Below is a small trained network, with its code and all its weights. Each question gives an input and a target symbol and asks what happens when units are switched off, that is, made to give their printed mean instead of their output.

import numpy as np


def w(rows, s, z=0):
    codes = np.array(rows[::2]) - 128.0
    scale = np.full(codes.shape[1], s)
    scale[-1] = z or s
    return codes * scale


def f(y):
    return y / 2 * (1 + np.tanh(0.7978845608 * (y + 0.044715 * y**3)))


def softmax(a):
    e = np.exp(a - a.max(-1, keepdims=True))
    return e / e.sum(-1, keepdims=True)


def log_softmax(a):
    a = a - a.max(-1, keepdims=True)
    return a - np.log(np.exp(a).sum(-1, keepdims=True))


def net(x, mask):
    ids = ['αβγηλμσφ'.index(c) for c in x.split()]
    T = len(ids)
    res = E[ids] + P[:T]
    u = 0
    for l in range(3):
        r = res
        for j in range(3):
            rows = slice(2 * j, 2 * j + 2)
            q, k, v = (r @ M[l][rows].T for M in (Q, K, V))
            z = softmax(np.where(np.tri(T) > 0, q @ k.T / 2**0.5, -1e9)) @ v
            o = O[l][rows]
            res = res + np.where(mask[u + j], z, o[:, -1]) @ o[:, :-1]
        u += 3
        y = f(res @ A[l][:, :-1].T + A[l][:, -1])
        res = res + np.where(mask[u : u + 12], y, B[l][:, -1]) @ B[l][:, :-1]
        u += 12
    return log_softmax(res[-1] @ U[:, :-1].T + U[:, -1])


Q, K, V, O, A, B = {}, {}, {}, {}, {}, {}
E = w([
[191,139,59,197],'α',
[144,108,137,75],'β',
[119,187,130,106],'γ',
[79,53,107,91],'η',
[151,130,140,129],'λ',
[116,159,134,140],'μ',
[119,147,171,127],'σ',
[2,99,203,134],'φ',
],0.022)
P = w([
[109,152,249,196],'0',
[125,162,254,199],'1',
[114,158,208,198],'2',
[94,146,193,172],'3',
[83,134,161,157],'4',
[82,118,136,153],'5',
[81,107,117,141],'6',
[90,139,92,155],'7',
[78,120,75,143],'8',
[82,128,58,152],'9',
[81,101,42,122],'10',
[61,50,28,101],'11',
[91,123,12,128],'12',
],0.0045)
Q[0] = w([
[37,156,201,188],'0.h0',
[124,113,134,191],'0.h0',
[116,216,159,79],'0.h1',
[1,160,118,179],'0.h1',
[113,170,65,121],'0.h2',
[139,61,104,120],'0.h2',
],0.0097)
K[0] = w([
[145,179,94,153],'0.h0',
[224,255,131,148],'0.h0',
[98,108,153,162],'0.h1',
[68,176,98,152],'0.h1',
[115,118,28,178],'0.h2',
[142,156,173,101],'0.h2',
],0.011)
V[0] = w([
[1,86,87,219],'0.h0',
[104,129,140,157],'0.h0',
[117,173,168,161],'0.h1',
[167,136,110,116],'0.h1',
[117,136,172,74],'0.h2',
[187,111,90,93],'0.h2',
],0.0096)
O[0] = w([
[84,112,90,184,251],'0.h0',
[135,238,122,121,179],'0.h0',
[121,2,193,156,239],'0.h1',
[131,168,217,90,21],'0.h1',
[56,167,68,180,197],'0.h2',
[101,27,183,86,4],'0.h2',
],0.0067,0.0036)
A[0] = w([
[164,145,80,121,40],'0.n0',
[100,167,74,137,154],'0.n1',
[206,132,120,36,139],'0.n2',
[135,235,152,83,128],'0.n3',
[172,113,80,193,84],'0.n4',
[219,70,64,151,8],'0.n5',
[47,176,172,98,101],'0.n6',
[126,110,39,120,92],'0.n7',
[159,199,168,154,190],'0.n8',
[109,142,194,74,176],'0.n9',
[62,108,236,134,4],'0.n10',
[125,174,4,63,172],'0.n11',
],0.011,0.0019)
B[0] = w([
[179,121,77,129,133],'0.n0',
[136,166,176,132,231],'0.n1',
[171,101,174,127,133],'0.n2',
[51,189,161,46,191],'0.n3',
[148,137,106,164,166],'0.n4',
[253,186,77,77,147],'0.n5',
[142,224,67,168,247],'0.n6',
[202,66,151,115,191],'0.n7',
[61,36,104,117,185],'0.n8',
[110,134,161,195,158],'0.n9',
[242,125,19,197,214],'0.n10',
[102,148,120,206,254],'0.n11',
],0.0067,0.0044)
Q[1] = w([
[79,101,113,145],'1.h0',
[33,128,45,111],'1.h0',
[90,1,132,190],'1.h1',
[52,189,76,145],'1.h1',
[141,5,174,101],'1.h2',
[174,79,119,85],'1.h2',
],0.0099)
K[1] = w([
[99,119,190,106],'1.h0',
[140,119,103,169],'1.h0',
[119,79,89,169],'1.h1',
[84,144,252,126],'1.h1',
[52,123,207,143],'1.h2',
[58,145,141,80],'1.h2',
],0.012)
V[1] = w([
[150,212,231,126],'1.h0',
[130,80,18,146],'1.h0',
[1,83,192,110],'1.h1',
[101,100,116,102],'1.h1',
[75,90,92,49],'1.h2',
[165,142,56,63],'1.h2',
],0.0084)
O[1] = w([
[221,77,92,24,120],'1.h0',
[40,175,156,43,173],'1.h0',
[106,38,17,152,144],'1.h1',
[58,138,28,2,109],'1.h1',
[7,180,92,159,2],'1.h2',
[203,218,206,159,140],'1.h2',
],0.0055,0.0084)
A[1] = w([
[177,106,164,15,2],'1.n0',
[203,50,111,186,179],'1.n1',
[161,171,164,199,14],'1.n2',
[144,47,82,218,236],'1.n3',
[68,210,134,97,98],'1.n4',
[97,93,254,97,167],'1.n5',
[106,132,56,72,110],'1.n6',
[212,80,201,109,193],'1.n7',
[138,152,115,37,138],'1.n8',
[119,151,104,195,93],'1.n9',
[147,143,70,144,152],'1.n10',
[113,116,127,198,35],'1.n11',
],0.011,0.0041)
B[1] = w([
[65,92,55,142,146],'1.n0',
[83,93,172,241,205],'1.n1',
[46,120,51,140,200],'1.n2',
[56,152,123,172,254],'1.n3',
[138,3,133,154,159],'1.n4',
[147,133,108,222,145],'1.n5',
[149,89,24,81,156],'1.n6',
[163,66,134,97,210],'1.n7',
[199,178,81,42,132],'1.n8',
[126,145,127,142,186],'1.n9',
[80,165,147,171,174],'1.n10',
[197,138,95,179,156],'1.n11',
],0.0072,0.0093)
Q[2] = w([
[178,86,118,122],'2.h0',
[222,254,221,235],'2.h0',
[98,204,103,54],'2.h1',
[189,167,171,96],'2.h1',
[170,160,74,160],'2.h2',
[88,185,194,150],'2.h2',
],0.01)
K[2] = w([
[245,172,72,194],'2.h0',
[144,149,137,202],'2.h0',
[52,135,194,118],'2.h1',
[223,126,210,71],'2.h1',
[146,106,189,87],'2.h2',
[73,137,58,129],'2.h2',
],0.012)
V[2] = w([
[133,138,233,121],'2.h0',
[91,185,65,188],'2.h0',
[2,99,205,26],'2.h1',
[10,42,139,107],'2.h1',
[190,147,158,206],'2.h2',
[195,162,218,122],'2.h2',
],0.0058)
O[2] = w([
[139,215,168,112,64],'2.h0',
[102,186,35,97,254],'2.h0',
[65,74,254,170,13],'2.h1',
[22,63,84,109,149],'2.h1',
[129,89,96,202,147],'2.h2',
[78,195,140,90,69],'2.h2',
],0.006,0.018)
A[2] = w([
[91,123,163,184,124],'2.n0',
[69,163,90,96,177],'2.n1',
[137,191,95,125,79],'2.n2',
[145,43,223,149,255],'2.n3',
[79,124,178,113,129],'2.n4',
[31,74,202,70,158],'2.n5',
[114,180,152,228,10],'2.n6',
[164,97,128,105,184],'2.n7',
[95,110,92,163,180],'2.n8',
[247,152,157,144,234],'2.n9',
[82,134,93,188,242],'2.n10',
[138,96,108,106,98],'2.n11',
],0.012,0.005)
B[2] = w([
[252,188,158,208,145],'2.n0',
[108,126,122,22,204],'2.n1',
[81,89,109,177,195],'2.n2',
[67,39,178,116,140],'2.n3',
[161,32,178,225,133],'2.n4',
[111,115,135,100,159],'2.n5',
[196,48,92,82,161],'2.n6',
[134,46,56,104,136],'2.n7',
[102,164,184,137,226],'2.n8',
[120,128,220,76,162],'2.n9',
[152,167,191,108,254],'2.n10',
[248,54,71,254,143],'2.n11',
],0.0082,0.028)
U = w([
[162,80,159,81,132],'α',
[108,1,91,151,2],'β',
[84,54,54,41,132],'γ',
[30,108,192,98,219],'η',
[103,73,158,202,87],'λ',
[82,156,201,152,86],'μ',
[146,91,91,232,197],'σ',
[46,143,103,145,85],'φ',
],0.0084,0.0073)

Each question gives the input, a string of symbols that net reads in full, and the target symbol t.
The units are the heads (2 rows each of Q, K, V and O) and the neurons (one row each of A and B). Each row of codes is followed by its name. A weight is (code - 128) times the scale printed after its matrix; where a second scale follows, it is the last column's (O, A, B and U).
mask holds one flag per unit, layer by layer, with each layer's heads first. A switched-off unit (its flag False) gives its mean, the last column of its rows in O or B, instead of its output. The means were averaged over made-up inputs and are rounded, as every weight is.
A unit's drop is (log p(t) with every unit on - log p(t) with that unit switched off) / (log p(t) with every unit on - log p(t) with every unit switched off).
The circuit of an input: a set's keep is (log p(t) with only the set's units on - log p(t) with every unit switched off) / (log p(t) with every unit on - log p(t) with every unit switched off). Starting from the 12 units with the biggest drops (on a tie, the unit counted first), units are removed one at a time, each time the one whose removal leaves the highest keep (on an exact tie, the one counted first), for as long as the keep stays at least 0.8.
units of the circuit, in order: the units of the circuit, biggest drop first
most important unit: the unit with the biggest drop
k most important neurons: the k neurons with the biggest drops, biggest first
top k neurons in layer l: the k neurons of layer l with the biggest drops, biggest first
input σ φ φ φ γ φ, target φ: units of the circuit, in order -> [0.n6, 0.h2]
input γ β μ, target μ: most important neuron -> [0.n8]
input σ σ β α λ, target α: units of the circuit, in order -> [2.n9, 0.n5, 2.h1]
input α γ σ λ φ λ γ β, target σ: units of the circuit, in order -> [2.h1, 2.n1]
input α β γ, target α: 3 most important neurons -> [2.n9, 1.n7, 1.n5]
input σ λ μ μ η γ γ γ γ γ λ, target η: units of the circuit, in order -> [2.h1, 1.h2, 0.n10]
input σ γ σ, target σ: units of the circuit, in order -> [2.n1, 1.h0]
input γ φ β β β γ γ γ φ λ γ γ φ, target γ: 2 most important neurons -> [2.n6, 0.n10]
input γ η γ β β α λ, target α: units of the circuit, in order -> [0.n5, 2.n9, 2.h1]
input λ φ γ, target σ: units of the circuit, in order -> [0.h1, 1.h0, 2.n1]
input γ β γ μ α γ β γ γ μ λ γ σ, target α: units of the circuit, in order -> [2.n9, 0.n5, 1.h2, 2.h1]
input λ β μ γ μ γ γ σ α β, target α: units of the circuit, in order -> [2.n9, 1.h1, 2.h1, 0.n5]
input γ η γ β σ γ α φ φ φ φ γ, target φ: 2 most important neurons -> [0.n10, 0.n11]
input η γ γ η β γ γ β γ γ φ, target σ: units of the circuit, in order -> [0.n10]
input γ μ λ μ μ η, target η: units of the circuit, in order -> [2.h1, 1.n3, 2.n8]
input μ β φ γ, target σ: 2 most important neurons -> [0.n10, 0.n6]
input γ γ β η μ β γ α γ β σ, target α: units of the circuit, in order -> [1.h2, 2.n9, 0.n5, 2.h1]
input γ β σ, target σ: units of the circuit, in order -> [1.h0, 2.n1]
input γ γ φ γ β, target σ: 3 most important neurons -> [0.n6, 0.n10, 0.n3]
input λ β φ α β γ σ α, target γ: top neuron in layer 2 -> [2.n10]
input α φ γ γ γ η μ φ φ β γ φ β, target φ: top 2 neurons in layer 0 -> [0.n10, 0.n11]
input γ γ φ β γ β γ γ α λ λ, target γ: top 2 neurons in layer 2 -> [2.n10, 2.n8]
input γ φ φ μ γ β γ γ β, target φ: top 3 neurons in layer 0 -> [0.n11, 0.n10, 0.n3]
input γ γ α φ β λ λ λ, target γ: top 3 neurons in layer 1 -> [1.n3, 1.n1, 1.n10]
input γ λ γ γ γ φ β β φ η φ, target γ: 3 most important neurons -> [0.n10, 2.n6, 2.n1]
input α μ γ, target α: top 2 neurons in layer 1 -> [1.n7, 1.n3]
input φ φ γ, target φ: most important unit -> 0.h2
